Below is a small trained network, with its code and all its weights. Each question gives an input and a target symbol and asks what happens when units are switched off, that is, made to give their printed mean instead of their output.

import numpy as np


def w(rows, s, z=0):
    codes = np.array(rows[::2]) - 128.0
    scale = np.full(codes.shape[1], s)
    scale[-1] = z or s
    return codes * scale


def norm(h):
    return h / np.sqrt((h * h).mean(-1, keepdims=True) + 1e-5)


def f(y):
    return np.maximum(y, 0)


def softmax(a):
    e = np.exp(a - a.max(-1, keepdims=True))
    return e / e.sum(-1, keepdims=True)


def log_softmax(a):
    a = a - a.max(-1, keepdims=True)
    return a - np.log(np.exp(a).sum(-1, keepdims=True))


def net(x, mask):
    ids = ['ΔΠΩαλτφψ'.index(c) for c in x.split()]
    T = len(ids)
    res = E[ids] + P[:T]
    r = norm(res)
    for j in range(3):
        rows = slice(2 * j, 2 * j + 2)
        q, k, v = (r @ M[0][rows].T for M in (Q, K, V))
        z = softmax(np.where(np.tri(T) > 0, q @ k.T / 2**0.5, -1e9)) @ v
        o = O[0][rows]
        res = res + np.where(mask[j], z, o[:, -1]) @ o[:, :-1]
    y = f(norm(res) @ A[0][:, :-1].T + A[0][:, -1])
    res = res + np.where(mask[3:11], y, B[0][:, -1]) @ B[0][:, :-1]
    return log_softmax(norm(res)[-1] @ U[:, :-1].T + U[:, -1])


Q, K, V, O, A, B = {}, {}, {}, {}, {}, {}
E = w([
[117,37,120,67,6],'Δ',
[193,95,62,140,76],'Π',
[158,145,207,124,128],'Ω',
[150,110,98,124,147],'α',
[65,83,94,68,163],'λ',
[94,99,150,167,190],'τ',
[113,53,178,173,145],'φ',
[140,99,149,115,194],'ψ',
],0.023)
P = w([
[174,230,2,84,97],'0',
[142,3,10,126,143],'1',
[117,82,76,158,117],'2',
[153,115,160,162,81],'3',
[119,136,178,168,67],'4',
[136,118,209,154,58],'5',
[128,124,240,169,72],'6',
[129,91,247,140,110],'7',
[168,73,243,140,127],'8',
],0.005)
Q[0] = w([
[196,254,169,125,39],'head 1',
[127,172,144,136,135],'head 1',
[151,127,177,146,68],'head 2',
[171,27,157,204,252],'head 2',
[123,6,139,175,188],'head 3',
[119,92,220,99,92],'head 3',
],0.0081)
K[0] = w([
[82,140,115,115,159],'head 1',
[130,78,70,73,115],'head 1',
[174,139,194,236,102],'head 2',
[50,86,254,35,89],'head 2',
[140,144,158,144,51],'head 3',
[141,81,112,115,150],'head 3',
],0.0097)
V[0] = w([
[62,111,130,127,77],'head 1',
[137,163,137,38,111],'head 1',
[177,166,164,211,119],'head 2',
[124,119,114,90,255],'head 2',
[160,137,54,193,98],'head 3',
[85,106,110,75,138],'head 3',
],0.015)
O[0] = w([
[204,54,138,74,161,41],'head 1',
[81,175,118,77,97,35],'head 1',
[121,129,76,65,188,19],'head 2',
[93,117,114,175,143,255],'head 2',
[157,132,2,124,98,192],'head 3',
[106,141,179,174,58,135],'head 3',
],0.013,0.0055)
A[0] = w([
[80,100,112,177,98,107],'neuron 1',
[178,118,122,169,183,177],'neuron 2',
[49,9,103,102,123,123],'neuron 3',
[188,126,91,104,117,83],'neuron 4',
[156,153,159,127,74,255],'neuron 5',
[198,110,181,79,58,194],'neuron 6',
[177,60,89,117,179,118],'neuron 7',
[143,204,135,74,230,161],'neuron 8',
],0.013,0.0054)
B[0] = w([
[113,167,166,111,168,254],'neuron 1',
[153,43,37,76,194,249],'neuron 2',
[155,208,144,215,170,229],'neuron 3',
[138,151,99,42,68,166],'neuron 4',
[63,1,211,126,176,231],'neuron 5',
[101,31,81,89,141,214],'neuron 6',
[202,108,113,188,211,219],'neuron 7',
[43,32,179,74,182,194],'neuron 8',
],0.009,0.0066)
U = w([
[210,135,47,136,99,146],'Δ',
[62,168,42,152,114,222],'Π',
[139,91,190,136,8,94],'Ω',
[99,194,19,133,86,146],'α',
[2,204,97,74,156,3],'λ',
[242,154,161,171,190,53],'τ',
[121,213,197,218,71,222],'φ',
[101,158,170,8,149,160],'ψ',
],0.0073,0.0024)

Each question gives the input, a string of symbols that net reads in full, and the target symbol t.
The units are the heads (2 rows each of Q, K, V and O) and the neurons (one row each of A and B). Each row of codes is followed by its name. A weight is (code - 128) times the scale printed after its matrix; where a second scale follows, it is the last column's (O, A, B and U).
mask holds one flag per unit, heads first, then neurons. A switched-off unit (its flag False) gives its mean, the last column of its rows in O or B, instead of its output. The means were averaged over made-up inputs and are rounded, as every weight is.
A unit's drop is (log p(t) with every unit on - log p(t) with that unit switched off) / (log p(t) with every unit on - log p(t) with every unit switched off).
The circuit of an input: a set's keep is (log p(t) with only the set's units on - log p(t) with every unit switched off) / (log p(t) with every unit on - log p(t) with every unit switched off). Starting from all 11 units, units are removed one at a time, each time the one whose removal leaves the highest keep (on an exact tie, the one counted first), for as long as the keep stays at least 0.8.
units of the circuit, in order: the units of the circuit, biggest drop first
most important unit: the unit with the biggest drop
k most important neurons: the k neurons with the biggest drops, biggest first
heads that matter: for each layer, one digit per head in row order, 1 if its drop is at least 0.15 and else 0, layers parted by /
drop of u: that unit's drop, to one decimal
input Δ λ λ, target Ω: most important unit : head 2
input Ω τ ψ, target λ: heads that matter : 100
input λ τ Δ ψ, target Ω: heads that matter : 011
input τ λ ψ α α, target φ: heads that matter : 010
input ψ ψ τ ψ Δ α, target Ω: units of the circuit, in order : (head 2; head 3; neuron 7)
input Ω α Δ Ω Δ Δ α ψ, target ψ: units of the circuit, in order : (head 2; head 1)
input τ φ Δ Ω α, target ψ: heads that matter : 011
input α Ω α Π τ ψ λ α, target φ: heads that matter : 110
input Ω λ ψ Π ψ Δ Π Ω, target ψ: heads that matter : 010
input α Ω α, target ψ: heads that matter : 111
input λ α τ Π Π α ψ λ, target φ: heads that matter : 010
input λ α Ω τ Π Ω Ω τ, target ψ: units of the circuit, in order : (head 2; neuron 8)
input τ Π α τ τ Ω φ ψ Ω, target ψ: 2 most important neurons : (neuron 8; neuron 3)
input α τ ψ λ, target φ: heads that matter : 000
input Ω α τ, target λ: heads that matter : 110
input Π α α ψ λ Δ α, target Ω: heads that matter : 010
input Ω ψ τ, target λ: drop of neuron 5 : 0.1
input λ α α λ ψ, target φ: drop of head 2 : 0.2
input Δ α Δ α ψ ψ, target Ω: drop of head 2 : 0.4
input ψ ψ ψ, target φ: drop of neuron 5 : 0.0
